Below is a small trained network, with its code and all its weights. Each question gives an input and a class and asks what happens when units are switched off, that is, made to give their printed mean instead of their output.

import numpy as np


def w(rows, s, z=0):
    codes = np.array(rows[::2]) - 128.0
    scale = np.full(codes.shape[1], s)
    scale[-1] = z or s
    return codes * scale


def norm(h):
    return h / np.sqrt((h * h).mean(-1, keepdims=True) + 1e-5)


def f(y):
    return y / 2 * (1 + np.tanh(0.7978845608 * (y + 0.044715 * y**3)))


def log_softmax(a):
    a = a - a.max(-1, keepdims=True)
    return a - np.log(np.exp(a).sum(-1, keepdims=True))


def net(x, mask):
    res = np.array(x, float).reshape(1, 3) / 4 @ E
    u = 0
    for l in range(2):
        y = f(norm(res) @ A[l][:, :-1].T + A[l][:, -1])
        res = res + np.where(mask[u : u + 15], y, B[l][:, -1]) @ B[l][:, :-1]
        u += 15
    return log_softmax(norm(res)[-1] @ U[:, :-1].T + U[:, -1])


A, B = {}, {}
E = w([
[102,49,164,32,129,67,73,212],'x0',
[138,90,95,232,76,118,6,172],'x1',
[176,18,80,171,166,184,188,174],'x2',
],0.013)
A[0] = w([
[156,140,99,168,92,139,94,144,77],'0.n0',
[114,231,45,131,91,254,131,148,9],'0.n1',
[130,116,65,87,153,170,147,126,59],'0.n2',
[129,188,141,103,153,141,222,119,95],'0.n3',
[119,206,167,97,86,142,81,120,170],'0.n4',
[113,152,115,176,109,189,166,100,135],'0.n5',
[79,100,189,106,115,85,222,135,112],'0.n6',
[118,148,106,190,96,129,99,209,144],'0.n7',
[105,102,130,123,98,141,132,102,128],'0.n8',
[143,60,196,78,110,126,75,159,145],'0.n9',
[179,86,53,178,170,139,195,186,70],'0.n10',
[137,139,162,137,92,218,173,115,2],'0.n11',
[139,114,97,131,222,112,154,122,44],'0.n12',
[67,129,182,196,95,185,161,128,70],'0.n13',
[97,175,63,138,97,172,143,112,29],'0.n14',
],0.0083,0.0092)
B[0] = w([
[115,144,72,110,141,96,160,124,148],'0.n0',
[186,82,160,183,150,67,124,82,151],'0.n1',
[129,147,156,114,80,170,103,137,122],'0.n2',
[152,168,88,153,137,82,118,203,244],'0.n3',
[100,54,152,180,86,188,206,185,254],'0.n4',
[187,78,185,121,162,2,90,132,241],'0.n5',
[118,161,37,148,129,85,109,155,205],'0.n6',
[95,176,77,89,183,104,172,126,219],'0.n7',
[129,128,129,128,130,129,127,129,128],'0.n8',
[184,106,103,141,119,111,155,11,234],'0.n9',
[53,88,197,157,57,209,164,126,231],'0.n10',
[172,144,166,117,145,183,58,151,114],'0.n11',
[110,140,156,130,106,179,90,134,120],'0.n12',
[183,72,158,110,159,57,89,86,125],'0.n13',
[178,93,159,152,140,91,105,110,122],'0.n14',
],0.0095,0.0046)
A[1] = w([
[155,82,81,171,133,170,71,148,91],'1.n0',
[79,93,152,170,120,147,160,44,150],'1.n1',
[120,44,142,10,124,85,53,145,28],'1.n2',
[125,143,91,177,48,112,55,123,77],'1.n3',
[139,171,128,133,100,182,105,168,104],'1.n4',
[151,121,181,176,137,85,88,247,88],'1.n5',
[152,68,162,86,152,74,109,77,91],'1.n6',
[97,154,64,112,131,157,162,13,86],'1.n7',
[69,139,216,116,106,186,95,121,68],'1.n8',
[94,139,61,171,109,144,26,145,1],'1.n9',
[103,112,65,169,123,72,90,113,75],'1.n10',
[50,239,229,121,40,124,68,91,23],'1.n11',
[91,154,47,145,60,146,185,101,99],'1.n12',
[191,200,133,195,124,164,115,29,47],'1.n13',
[153,194,149,50,191,163,176,148,40],'1.n14',
],0.013,0.0083)
B[1] = w([
[103,175,159,65,166,177,178,91,198],'1.n0',
[111,136,143,96,98,85,91,163,254],'1.n1',
[176,167,205,226,149,99,96,30,212],'1.n2',
[102,156,108,58,189,163,167,89,205],'1.n3',
[154,103,114,128,157,101,130,159,119],'1.n4',
[135,119,84,119,114,74,96,183,154],'1.n5',
[151,148,117,171,120,115,113,173,183],'1.n6',
[125,125,106,149,123,107,88,188,161],'1.n7',
[163,128,104,165,116,108,97,182,146],'1.n8',
[99,213,41,75,173,129,166,113,178],'1.n9',
[130,149,125,104,118,82,129,170,208],'1.n10',
[120,26,148,131,109,247,225,148,220],'1.n11',
[155,116,122,122,118,88,95,159,214],'1.n12',
[171,103,205,162,143,84,52,54,230],'1.n13',
[71,169,49,84,150,139,60,107,210],'1.n14',
],0.014,0.006)
U = w([
[178,136,191,187,162,64,98,36,151],'0',
[81,215,33,33,191,136,147,106,149],'1',
[105,43,158,137,88,249,190,155,149],'2',
[136,137,96,127,87,61,63,219,171],'3',
[141,159,113,105,92,180,49,121,2],'4',
],0.021,0.0071)

Each question gives the input, the list of numbers given to net, and the class t.
The units are the neurons (one row each of A and B). Each row of codes is followed by its name. A weight is (code - 128) times the scale printed after its matrix; where a second scale follows, it is the last column's (A, B and U).
mask holds one flag per neuron, layer by layer. A switched-off neuron (its flag False) gives its mean, the last column of its row in B, instead of its output. The means were averaged over made-up inputs and are rounded, as every weight is.
A unit's drop is (log p(t) with every unit on - log p(t) with that unit switched off) / (log p(t) with every unit on - log p(t) with every unit switched off).
most important unit: the unit with the biggest drop
k most important neurons: the k neurons with the biggest drops, biggest first
top k neurons in layer l: the k neurons of layer l with the biggest drops, biggest first
drop of u: that unit's drop, to one decimal
input [7,0,-1], class 0: most important unit -> 1.n2
input [7,8,-5], class 1: 2 most important neurons -> [1.n9 1.n3]
input [-8,-8,-6], class 0: 2 most important neurons -> [1.n13 0.n7]
input [-7,-3,-8], class 2: top 2 neurons in layer 0 -> [0.n9 0.n4]
input [8,-8,-7], class 0: top 2 neurons in layer 0 -> [0.n7 0.n9]
input [6,-5,-8], class 2: 2 most important neurons -> [1.n11 0.n5]
input [5,-7,-8], class 2: 2 most important neurons -> [1.n11 0.n7]
input [1,-6,-7], class 2: 3 most important neurons -> [1.n11 0.n7 0.n4]
input [0,-3,2], class 3: top 2 neurons in layer 0 -> [0.n6 0.n3]
input [1,-5,-6], class 2: 2 most important neurons -> [1.n11 0.n7]
input [4,-7,7], class 1: top 3 neurons in layer 0 -> [0.n4 0.n6 0.n5]
input [-2,-8,8], class 1: top 2 neurons in layer 1 -> [1.n14 1.n11]
input [4,2,5], class 2: 2 most important neurons -> [0.n5 0.n10]
input [-3,-1,2], class 3: most important neuron -> [0.n5]
input [4,1,-5], class 2: 2 most important neurons -> [1.n11 0.n5]
input [-6,7,-2], class 1: top 2 neurons in layer 1 -> [1.n3 1.n9]
input [4,0,-2], class 0: 2 most important neurons -> [1.n2 0.n10]
input [0,-3,0], class 3: top 2 neurons in layer 0 -> [0.n6 0.n3]
input [4,6,3], class 1: drop of 0.n5 -> 0.1
input [-1,2,-2], class 3: drop of 0.n4 -> 0.1
input [-2,-2,-3], class 3: most important unit -> 0.n4
input [-1,-3,-8], class 2: drop of 1.n11 -> 0.5
